[[-1.617, 1.555, 1.426, -0.705, -0.807, 0.142, 0.242, 0.102, -0.411, 1.244, -0.096, 0.018, 0.515, -0.385, -0.813, 0.205], [-1.460, 1.537, 1.520, -0.688, -0.815, 0.064, 0.276, 0.083, -0.451, 1.294, -0.122, 0.213, 0.628, -0.319, -0.784, 0.192], [0.525, -0.352, 0.669, 0.560, 0.694, 1.076, 0.073, -0.397, -0.373, -1.083, 0.349, 0.595, -0.069, -0.871, -0.283, -0.225], [-1.181, 1.624, 1.221, -0.503, -0.601, 0.269, 0.385, -0.126, -0.436, 0.812, -0.242, 0.038, 0.721, -0.079, -0.697, -0.284], [0.652, -0.416, 0.619, 0.590, 0.816, 1.111, 0.213, -0.432, -0.379, -1.207, 0.181, 0.450, -0.096, -0.921, -0.264, -0.154], [-1.510, 1.598, 1.401, -0.680, -0.723, 0.061, 0.206, 0.072, -0.469, 1.229, -0.152, 0.145, 0.653, -0.290, -0.745, -0.040], [0.094, -0.410, 0.004, -0.054, 1.157, 1.170, 0.028, -0.539, -0.090, -1.304, -0.021, 0.246, -0.365, -0.657, -0.445, -0.728], [0.050, -0.482, -0.068, 0.028, 1.202, 1.108, 0.046, -0.437, -0.054, -1.162, 0.040, 0.226, -0.213, -0.709, -0.437, -0.785], [-1.397, 1.632, 1.424, -0.621, -0.761, 0.220, 0.060, 0.139, -0.475, 1.421, -0.059, 0.181, 0.573, -0.390, -0.770, 0.174], [-1.457, 1.544, 1.507, -0.571, -0.820, 0.154, 0.229, -0.003, -0.409, 1.439, -0.112, 0.062, 0.606, -0.320, -0.791, 0.086], [-1.400, 1.564, 1.271, -0.621, -0.726, 0.063, 0.185, 0.028, -0.517, 1.317, -0.134, 0.258, 0.696, -0.340, -0.802, 0.153]]
The 2nd largest entry -> 1.624
The maximum?
A: 1.632
The 1st entry in reading order -> -1.617
The entry just right of 1.544: 1.507
The 3rd entry in reading order is 1.426
The fifth entry in reading order?
A: -0.807
The entry just right of 0.064: 0.276
The 3rd largest entry?
A: 1.598
The second smallest entry?
A: -1.510
The entry just left of the largest entry -> -1.397
The entry just right of 0.694?
A: 1.076
The entry just right of the largest entry -> 1.424
The entry just right of the smallest entry -> 1.555
The entry just left of 1.294?
A: -0.451
The entry just right of 0.050?
A: -0.482
The entry just right of -1.162: 0.040
The entry just right of -1.304: -0.021
The entry just left of -0.871?
A: -0.069
The 4th entry in reading order is -0.705
The entry just left of 0.174 is -0.770
The entry just right of -0.697 -> -0.284

Read these off the array that follows. Indices start at 1.
1) Find the entry at row 2, column 1.
2) Find the entry in row 3 and column 3.
3) Find the entry at row 2, column 2.
4) Find the entry directly below -2.3.
5) Find the entry just left of -24.2.
6) Find the entry directly below 2.6.
7) Find the entry in the bottom-right corner.
8) Find the entry in the bottom-left corner.
[[-26.7 -24.2  35.3  18.5   8.4  18.1  45.2]
 [-17.9 -14.6 -16.7  30.7  14.0  17.7  -2.3]
 [ 12.2 -24.4  23.0  10.1  19.5  35.6  -4.8]
 [  1.6   7.6  14.5  30.2 -25.1  23.3  37.1]
 [-26.8   0.0 -13.0  14.5  13.4  -9.1  24.8]
 [-10.3  -7.5  -0.1  16.6  10.0   9.9  15.0]
 [-25.8  -8.6 -31.2  49.9   2.1  26.1 -13.9]
 [-13.0 -25.7   2.7   6.7  -4.5  -7.3  24.2]
 [ -2.2 -43.7  31.9   1.6  21.9  36.3  11.2]
 [  8.5  21.1 -10.9  14.5  -7.5  51.4 -13.4]
 [  5.2 -43.5   0.0 -11.5  26.9  32.2  41.6]
 [  4.5  -5.9 -26.1  12.9 -35.5   0.5 -11.5]
 [-26.2 -35.2  20.9   2.6 -12.7   9.9  49.9]
 [ 32.2  -1.5  13.2  24.8  37.8  33.4 -41.3]
 [  5.0 -31.1   0.1 -10.9   9.1  30.4  25.4]
 [ 29.4 -18.3  -9.2  -9.3  30.4  37.3 -19.3]]
1) -17.9
2) 23.0
3) -14.6
4) -4.8
5) -26.7
6) 24.8
7) -19.3
8) 29.4

Read these off the row that follows.
1) The entry just left of -18.4?
2) The smallest entry?
3) The entry just left of the centre entry?
4) The entry just right of the smallest entry?
5) The entry just left of 27.1?
[3.8,-26.8,-46.7,-20.5,41.4,-25.3,34.1,-26.3,57.3,35.3,32.6,28.9,-18.4,40.1,27.1]
1) 28.9
2) -46.7
3) 34.1
4) -20.5
5) 40.1

42,59,80,30,62,31
17,72,26,46,47,39
40,57,58,47,44,15
30,49,25,41,41,51
Rows and columns are numbered from 1.
Which number is the entry in row 1 and column 3?
Answer: 80
Which number is the entry in the bottom-right corner?
Answer: 51
The top-left entry -> 42
The entry in row 2 and column 1 is 17
Which number is the entry in row 3 and column 1?
Answer: 40
Which number is the top-right entry?
Answer: 31
The entry just left of the largest entry is 59

[[613, 155, 600, 602, 602, 489, 592, 588, 590, 582, 583, 603, 638],
 [552, 804, 593, 794, 633, 494, 594, 597, 574, 574, 609, 583, 550],
 [607, 244, 600, 894, 717, 561, 594, 596, 597, 603, 577, 573, 773],
 [630, 701, 591, 746, 717, 918, 592, 578, 593, 558, 601, 596, 926],
 [585, 426, 602, 314, 505, 522, 589, 609, 601, 603, 579, 598, 489],
 [596, 267, 598, 182, 387, 324, 599, 589, 606, 605, 571, 610, 282],
 [543, 469, 590, 677, 532, 302, 591, 578, 603, 595, 536, 562, 391]]
Read off the smallest entry.
155
The entry just right of the centre entry is 578
Read off the entry in the top-right corner.
638
The fifth entry in reading order: 602
Read off the entry just left of 595.
603
The second entry from the end, reading row by row is 562
Read off the last entry, reading row by row.
391
The 2nd entry on the diagonal from the top-right corner -> 583
Read off the second entry on the main diagonal.
804
The 3rd largest entry -> 894
The first entry in reading order -> 613
The bottom-left entry is 543
The largest entry in the last column: 926
The largest entry in the last row -> 677
The entry directly below the largest entry: 489
Read off the entry directly above 426.
701
The 4th-last entry, reading row by row is 595
The smallest entry in the last column is 282
The entry just left of the centre entry -> 918
The entry directly above 571: 579
Read off the smallest entry in the last row.
302
The entry directly above the largest entry: 773
The third entry, reading row by row: 600
The entry just right of 599 is 589
The 2nd smallest entry -> 182
The entry directly below the centre entry -> 589

data = [6, 5, 6, 8, 2, 3, 6]
Which number is the 3rd entry from the left? 6
Which number is the 2nd entry from the left? 5
Which number is the entry just right of 3? 6

Questions about the grid below.
1) The entry just left of the smallest entry?
2) The maximum?
3) The minimum?
4) The entry just right of 374?
[[505, 504, 503, 502, 506, 504, 503, 501, 505], [542, 427, 561, 591, 208, 404, 644, 424, 723], [611, 558, 393, 406, 494, 691, 426, 707, 469], [542, 483, 374, 477, 620, 525, 501, 493, 530], [572, 274, 497, 434, 378, 337, 678, 450, 310], [403, 533, 618, 495, 610, 463, 450, 479, 324], [510, 521, 434, 504, 587, 527, 483, 494, 550], [586, 287, 453, 405, 439, 377, 649, 483, 280], [539, 517, 403, 552, 506, 521, 525, 459, 725], [433, 590, 582, 531, 555, 530, 426, 509, 487], [504, 504, 504, 504, 504, 504, 503, 504, 503], [284, 651, 850, 568, 517, 464, 377, 486, 318]]
1) 591
2) 850
3) 208
4) 477

[[ -2.1 -20.4   9.3   8.2 -31.9]
 [ -8.9  -6.3  -5.4 -10.6  -8.3]
 [  4.4 -30.3   3.5  18.0 -48.5]
 [  0.0 -38.8  40.1   3.2 -62.7]
 [-12.4   0.0 -16.0  15.6   2.3]]
Indices start at 1.
What is the entry directly below the smallest entry?
Answer: 2.3
What is the top-right entry?
Answer: -31.9
The entry directly below -48.5 -> -62.7
The entry just left of the smallest entry is 3.2
The entry directly below the centre entry: 40.1
The entry in row 1 and column 3 is 9.3
What is the entry in row 1 and column 2?
Answer: -20.4
What is the bottom-left entry?
Answer: -12.4
The entry directly below the largest entry: -16.0
The entry directly above the largest entry is 3.5
The entry just left of -30.3 is 4.4
What is the entry in the top-left corner?
Answer: -2.1
The entry directly above -12.4 is 0.0
The entry just right of -16.0: 15.6
The entry directly above 3.5 is -5.4

Read these off the array that follows. Rows and columns are numbered from 1.
1) Read off the entry in row 2 and column 3.
2) Read off the entry in the top-left corner.
3) Read off the entry just right of 37.
4) Read off the entry directly below 41.
5) Read off the entry at row 3, column 1.
6) Read off the entry directly above 71.
[[31 69 57 75 36 64]
 [40 53 81 60 43 24]
 [35 73 53 68 35 67]
 [39 54 81 59 41 26]
 [31 72 57 76 35 70]
 [28 68 56 71 38 64]
 [45 50 49 67 58 38]
 [33 66 58 76 37 65]]
1) 81
2) 31
3) 65
4) 35
5) 35
6) 76
